Here is a tiny trained network, its code and every weight. The questions are about switching its units off for an input and a target symbol, where a switched-off unit gives its printed mean instead of its output.

import numpy as np


def w(rows, s, z=0):
    codes = np.array(rows[::2]) - 128.0
    scale = np.full(codes.shape[1], s)
    scale[-1] = z or s
    return codes * scale


def norm(h):
    return h / np.sqrt((h * h).mean(-1, keepdims=True) + 1e-5)


def f(y):
    return y / 2 * (1 + np.tanh(0.7978845608 * (y + 0.044715 * y**3)))


def softmax(a):
    e = np.exp(a - a.max(-1, keepdims=True))
    return e / e.sum(-1, keepdims=True)


def log_softmax(a):
    a = a - a.max(-1, keepdims=True)
    return a - np.log(np.exp(a).sum(-1, keepdims=True))


def net(x, mask):
    ids = ['αδεζηθλμξπσφψω'.index(c) for c in x.split()]
    T = len(ids)
    res = E[ids] + P[:T]
    u = 0
    for l in range(2):
        q, k, v = (norm(res) @ M[l].T for M in (Q, K, V))
        z = softmax(np.where(np.tri(T) > 0, q @ k.T / 4**0.5, -1e9)) @ v
        res = res + np.where(mask[u], z, O[l][:, -1]) @ O[l][:, :-1]
        u += 1
        y = f(norm(res) @ A[l][:, :-1].T + A[l][:, -1])
        res = res + np.where(mask[u : u + 8], y, B[l][:, -1]) @ B[l][:, :-1]
        u += 8
    return log_softmax(norm(res)[-1] @ U[:, :-1].T + U[:, -1])


Q, K, V, O, A, B = {}, {}, {}, {}, {}, {}
E = w([
[185,172,106,113,156],'α',
[132,65,163,145,111],'δ',
[128,164,98,114,143],'ε',
[136,111,188,77,106],'ζ',
[133,135,113,101,173],'η',
[86,159,103,181,173],'θ',
[84,137,145,133,73],'λ',
[66,139,138,153,128],'μ',
[161,161,135,36,95],'ξ',
[129,34,204,71,130],'π',
[26,58,129,153,120],'σ',
[44,4,100,190,150],'φ',
[90,70,116,106,87],'ψ',
[190,49,72,108,115],'ω',
],0.022)
P = w([
[162,142,169,173,121],'0',
[116,174,118,144,31],'1',
[110,164,115,142,42],'2',
[107,166,117,127,58],'3',
[98,162,120,124,71],'4',
[94,162,118,108,87],'5',
[86,158,119,112,97],'6',
[91,146,125,92,108],'7',
[102,145,134,89,124],'8',
[94,176,106,95,137],'9',
[126,254,79,100,154],'10',
],0.0081)
Q[0] = w([
[224,147,170,234,123],'L0H0',
[36,63,112,135,51],'L0H0',
[186,155,72,124,241],'L0H0',
[59,119,165,189,1],'L0H0',
],0.0095)
K[0] = w([
[143,194,151,172,9],'L0H0',
[125,73,2,28,237],'L0H0',
[212,109,198,179,69],'L0H0',
[28,71,64,4,86],'L0H0',
],0.0076)
V[0] = w([
[77,183,192,124,68],'L0H0',
[192,206,213,84,168],'L0H0',
[171,159,226,255,163],'L0H0',
[227,135,109,90,90],'L0H0',
],0.0066)
O[0] = w([
[3,185,143,4,87,175],'L0H0',
[113,112,221,124,132,17],'L0H0',
[140,51,209,156,151,6],'L0H0',
[202,105,162,130,21,71],'L0H0',
],0.0077,0.0025)
A[0] = w([
[140,135,89,248,127,228],'L0N0',
[30,158,200,134,80,110],'L0N1',
[177,153,153,193,160,67],'L0N2',
[47,114,72,175,154,158],'L0N3',
[195,122,179,179,138,2],'L0N4',
[45,56,143,185,89,196],'L0N5',
[89,214,121,167,134,186],'L0N6',
[125,91,172,1,114,128],'L0N7',
],0.0097,0.0033)
B[0] = w([
[223,89,75,1,122,186],'L0N0',
[140,129,168,75,204,222],'L0N1',
[43,125,35,79,131,121],'L0N2',
[163,156,117,182,107,254],'L0N3',
[64,159,98,172,126,127],'L0N4',
[219,243,102,124,183,231],'L0N5',
[219,116,166,91,140,240],'L0N6',
[181,135,92,180,128,216],'L0N7',
],0.0088,0.0056)
Q[1] = w([
[87,86,140,133,62],'L1H0',
[123,175,81,58,174],'L1H0',
[207,138,62,56,113],'L1H0',
[2,62,123,87,106],'L1H0',
],0.0098)
K[1] = w([
[191,126,121,66,2],'L1H0',
[123,115,99,121,55],'L1H0',
[4,46,86,153,171],'L1H0',
[191,251,106,116,122],'L1H0',
],0.0075)
V[1] = w([
[141,32,172,11,189],'L1H0',
[193,152,158,56,35],'L1H0',
[95,185,87,21,133],'L1H0',
[64,53,57,92,126],'L1H0',
],0.012)
O[1] = w([
[199,59,248,120,127,144],'L1H0',
[147,164,124,70,35,155],'L1H0',
[165,220,215,166,107,254],'L1H0',
[216,84,136,226,84,110],'L1H0',
],0.013,0.0051)
A[1] = w([
[145,134,175,42,222,183],'L1N0',
[208,135,137,77,158,83],'L1N1',
[203,70,170,51,118,73],'L1N2',
[106,162,164,106,254,2],'L1N3',
[210,226,96,94,97,94],'L1N4',
[155,155,127,112,176,101],'L1N5',
[66,169,114,91,86,157],'L1N6',
[68,166,162,168,231,64],'L1N7',
],0.0084,0.0041)
B[1] = w([
[113,66,85,136,103,203],'L1N0',
[205,189,88,116,139,172],'L1N1',
[177,195,22,117,177,163],'L1N2',
[133,167,118,124,146,147],'L1N3',
[207,161,85,136,130,254],'L1N4',
[210,109,98,88,160,152],'L1N5',
[77,71,167,216,254,158],'L1N6',
[243,126,113,123,173,145],'L1N7',
],0.0087,0.0079)
U = w([
[37,117,76,89,115,145],'α',
[91,73,117,101,155,150],'δ',
[114,140,199,176,84,203],'ε',
[118,118,179,65,106,136],'ζ',
[139,53,202,181,151,201],'η',
[158,108,146,101,206,3],'θ',
[96,167,195,105,121,192],'λ',
[128,174,199,91,211,120],'μ',
[101,165,155,77,83,144],'ξ',
[170,81,160,27,141,75],'π',
[102,198,128,159,194,99],'σ',
[146,123,53,197,165,70],'φ',
[80,200,98,204,50,173],'ψ',
[197,77,89,135,7,114],'ω',
],0.012,0.0045)

Each question gives the input, a string of symbols that net reads in full, and the target symbol t.
The units are the heads (4 rows each of Q, K, V and O) and the neurons (one row each of A and B). Each row of codes is followed by its name. A weight is (code - 128) times the scale printed after its matrix; where a second scale follows, it is the last column's (O, A, B and U).
mask holds one flag per unit, layer by layer, with each layer's heads first. A switched-off unit (its flag False) gives its mean, the last column of its rows in O or B, instead of its output. The means were averaged over made-up inputs and are rounded, as every weight is.
A unit's drop is (log p(t) with every unit on - log p(t) with that unit switched off) / (log p(t) with every unit on - log p(t) with every unit switched off).
The circuit of an input: a set's keep is (log p(t) with only the set's units on - log p(t) with every unit switched off) / (log p(t) with every unit on - log p(t) with every unit switched off). Starting from the 12 units with the biggest drops (on a tie, the unit counted first), units are removed one at a time, each time the one whose removal leaves the highest keep (on an exact tie, the one counted first), for as long as the keep stays at least 0.8.
units of the circuit, in order: the units of the circuit, biggest drop first
most important unit: the unit with the biggest drop
k most important neurons: the k neurons with the biggest drops, biggest first
input α α ε σ ξ λ η σ, target α: 3 most important neurons -> [L0N0, L0N6, L0N3]
input ε θ μ ζ ξ λ ω ω λ, target ω: units of the circuit, in order -> [L0H0, L0N5]
input ζ η δ ω η ξ, target ω: 3 most important neurons -> [L0N5, L0N7, L0N6]
input ω ω ζ, target ω: units of the circuit, in order -> [L1H0, L0H0, L0N5]
input α θ η φ, target α: units of the circuit, in order -> [L1H0]
input ω ξ λ ψ, target ψ: 2 most important neurons -> [L0N6, L0N0]
input θ α σ ζ, target σ: units of the circuit, in order -> [L0H0, L1H0, L0N5]
input η μ φ ζ ε ξ ε α δ λ, target η: 2 most important neurons -> [L0N2, L0N6]
input ψ θ λ ε ε ε ε ζ ψ λ δ, target ψ: units of the circuit, in order -> [L0H0, L1H0]
input ω μ α, target ω: units of the circuit, in order -> [L1H0, L0N5]
input α π ζ ζ ζ ψ ε ψ φ ω π, target ω: units of the circuit, in order -> [L0N5, L0N7, L0H0, L0N1]
input σ ω π, target ω: 2 most important neurons -> [L0N5, L0N3]
input η π λ φ θ μ λ λ ω φ ζ, target η: 4 most important neurons -> [L0N2, L0N7, L0N5, L0N4]
input π μ ω μ ω ξ μ, target ω: units of the circuit, in order -> [L0H0, L1H0]
input θ ε ω ξ ε, target ω: most important unit -> L0N0
input ψ η η, target ψ: units of the circuit, in order -> [L1H0, L0H0, L0N1]
input ψ ω ξ ω θ π ω α σ, target ω: units of the circuit, in order -> [L0H0, L0N0]
input φ α μ ζ λ ψ φ η ψ, target φ: 2 most important neurons -> [L0N7, L0N3]
input π θ ω μ ω λ, target ω: units of the circuit, in order -> [L0H0, L1H0]
input η μ π σ α ω ω ε λ θ ω, target η: 2 most important neurons -> [L0N2, L0N4]
input φ α η, target φ: units of the circuit, in order -> [L1H0]
input α θ μ φ σ η π, target α: 2 most important neurons -> [L0N5, L0N3]
input μ λ μ α μ, target μ: units of the circuit, in order -> [L0N1, L0H0]
input ω η α ζ, target ω: units of the circuit, in order -> [L0N7, L1H0, L0N5]
input θ α ω ω μ σ, target ω: 2 most important neurons -> [L0N0, L0N3]
input θ θ φ δ ε, target φ: 2 most important neurons -> [L0N3, L0N1]
input ψ α η ε, target ψ: most important neuron -> [L0N1]
input α ω φ φ α η π, target α: 2 most important neurons -> [L0N5, L0N6]
